Below is a small trained network, with its code and all its weights. Each question gives an input and a class and asks what happens when units are switched off, that is, made to give their printed mean instead of their output.

import numpy as np


def w(rows, s, z=0):
    codes = np.array(rows[::2]) - 128.0
    scale = np.full(codes.shape[1], s)
    scale[-1] = z or s
    return codes * scale


def f(y):
    return np.maximum(y, 0)


def log_softmax(a):
    a = a - a.max(-1, keepdims=True)
    return a - np.log(np.exp(a).sum(-1, keepdims=True))


def net(x, mask):
    res = np.array(x, float).reshape(1, 7) / 4 @ E
    y = f(res @ A[0][:, :-1].T + A[0][:, -1])
    res = res + np.where(mask, y, B[0][:, -1]) @ B[0][:, :-1]
    return log_softmax(res[-1] @ U[:, :-1].T + U[:, -1])


A, B = {}, {}
E = w([
[123,145,120,129],'x0',
[132,97,140,129],'x1',
[11,48,42,89],'x2',
[139,155,170,6],'x3',
[1,206,235,147],'x4',
[136,76,145,130],'x5',
[134,59,150,130],'x6',
],0.0076)
A[0] = w([
[165,113,88,82,250],'neuron 1',
[41,123,152,124,144],'neuron 2',
[122,163,108,65,132],'neuron 3',
[199,98,115,87,48],'neuron 4',
[205,121,118,130,172],'neuron 5',
[24,102,51,119,44],'neuron 6',
[165,128,191,133,74],'neuron 7',
[159,127,61,125,89],'neuron 8',
[148,113,157,49,132],'neuron 9',
[127,83,202,123,137],'neuron 10',
[82,166,242,125,201],'neuron 11',
[195,192,156,141,130],'neuron 12',
[114,125,95,249,164],'neuron 13',
[152,155,138,58,96],'neuron 14',
[157,115,179,132,79],'neuron 15',
[148,187,125,41,174],'neuron 16',
[119,171,183,162,80],'neuron 17',
[147,104,49,84,80],'neuron 18',
[36,73,72,71,88],'neuron 19',
[131,141,76,202,118],'neuron 20',
[99,100,180,131,182],'neuron 21',
[100,80,127,121,47],'neuron 22',
[138,138,158,70,14],'neuron 23',
[78,112,78,66,116],'neuron 24',
[127,110,156,54,108],'neuron 25',
],0.012,0.0022)
B[0] = w([
[65,135,61,101,201],'neuron 1',
[123,136,35,84,198],'neuron 2',
[113,62,193,177,171],'neuron 3',
[119,150,61,29,195],'neuron 4',
[74,105,68,75,203],'neuron 5',
[195,201,140,182,213],'neuron 6',
[182,168,99,159,179],'neuron 7',
[122,123,117,80,182],'neuron 8',
[115,97,242,200,187],'neuron 9',
[138,115,115,132,170],'neuron 10',
[119,146,22,61,255],'neuron 11',
[164,184,86,195,215],'neuron 12',
[70,116,255,126,206],'neuron 13',
[124,75,185,141,181],'neuron 14',
[174,156,121,156,164],'neuron 15',
[73,88,152,175,205],'neuron 16',
[145,114,62,112,191],'neuron 17',
[104,121,132,55,197],'neuron 18',
[201,187,137,183,224],'neuron 19',
[58,104,226,104,181],'neuron 20',
[111,82,17,52,172],'neuron 21',
[161,162,132,148,158],'neuron 22',
[116,115,216,157,165],'neuron 23',
[194,218,114,220,190],'neuron 24',
[81,114,232,154,178],'neuron 25',
],0.0061,0.0097)
U = w([
[142,120,114,107,254],'0',
[249,153,116,143,69],'1',
[96,122,65,49,48],'2',
[81,105,216,121,83],'3',
],0.013,0.0082)

Each question gives the input, the list of numbers given to net, and the class t.
The units are the neurons (one row each of A and B). Each row of codes is followed by its name. A weight is (code - 128) times the scale printed after its matrix; where a second scale follows, it is the last column's (A, B and U).
mask holds one flag per neuron, in row order. A switched-off neuron (its flag False) gives its mean, the last column of its row in B, instead of its output. The means were averaged over made-up inputs and are rounded, as every weight is.
A unit's drop is (log p(t) with every unit on - log p(t) with that unit switched off) / (log p(t) with every unit on - log p(t) with every unit switched off).
The circuit of an input: a set's keep is (log p(t) with only the set's units on - log p(t) with every unit switched off) / (log p(t) with every unit on - log p(t) with every unit switched off). Starting from the 12 units with the biggest drops (on a tie, the unit counted first), units are removed one at a time, each time the one whose removal leaves the highest keep (on an exact tie, the one counted first), for as long as the keep stays at least 0.8.
circuit, biggest first: the units of the circuit, biggest drop first
most important unit: the unit with the biggest drop
k most important neurons: the k neurons with the biggest drops, biggest first
drop when u is switched off: that unit's drop, to one decimal
input [3,-7,6,-6,-2,3,1], class 1: most important unit : neuron 6
input [5,-7,-3,-8,-4,7,-5], class 3: circuit, biggest first : neuron 13; neuron 20
input [1,5,6,1,8,6,8], class 0: 2 most important neurons : neuron 19; neuron 6
input [2,1,-5,-3,-6,-2,5], class 2: circuit, biggest first : neuron 5; neuron 4; neuron 19
input [-1,-7,4,-5,-1,3,2], class 3: circuit, biggest first : neuron 13; neuron 11
input [-1,-8,-5,8,-5,4,6], class 3: circuit, biggest first : neuron 9; neuron 25; neuron 16
input [8,-6,8,-8,5,-7,0], class 1: 3 most important neurons : neuron 6; neuron 19; neuron 24
input [-8,-8,-5,5,6,3,-1], class 2: 2 most important neurons : neuron 11; neuron 19
input [2,-8,-4,-5,-3,7,-3], class 3: 3 most important neurons : neuron 13; neuron 20; neuron 11
input [-4,-1,2,2,-7,7,3], class 2: circuit, biggest first : neuron 4; neuron 1
input [-8,8,6,6,6,-2,-1], class 1: circuit, biggest first : neuron 19; neuron 24
input [-2,3,6,6,-4,-8,-6], class 0: 2 most important neurons : neuron 1; neuron 18
input [-1,-6,1,1,6,-1,0], class 2: circuit, biggest first : neuron 11; neuron 2
input [-3,1,4,-8,3,-8,1], class 3: circuit, biggest first : neuron 13
input [5,7,-2,-4,7,1,2], class 2: circuit, biggest first : neuron 11; neuron 21
input [-2,0,5,5,3,3,-3], class 1: 3 most important neurons : neuron 19; neuron 24; neuron 6
input [-7,0,6,2,-4,4,-3], class 1: 3 most important neurons : neuron 19; neuron 24; neuron 6
input [-6,4,4,4,-3,3,2], class 1: 2 most important neurons : neuron 19; neuron 24
input [5,8,-7,8,-1,-6,-1], class 3: 2 most important neurons : neuron 16; neuron 9
input [-3,5,0,5,-8,6,6], class 2: circuit, biggest first : neuron 4
input [5,-5,-6,-4,8,-8,-6], class 2: drop when neuron 11 is switched off : 0.7
